Questions about the table below.
1) The entry just left of -56?
2) The entry just right of 66?
3) The entry just left of the smallest entry?
[[0, -56, -57, 66, 68, 60], [-1, 81, 80, -62, -64, -57], [-1, 5, 4, 9, 9, 9], [-1, 65, 64, -47, -48, -43], [-1, 6, 4, 8, 8, 8]]
1) 0
2) 68
3) -62
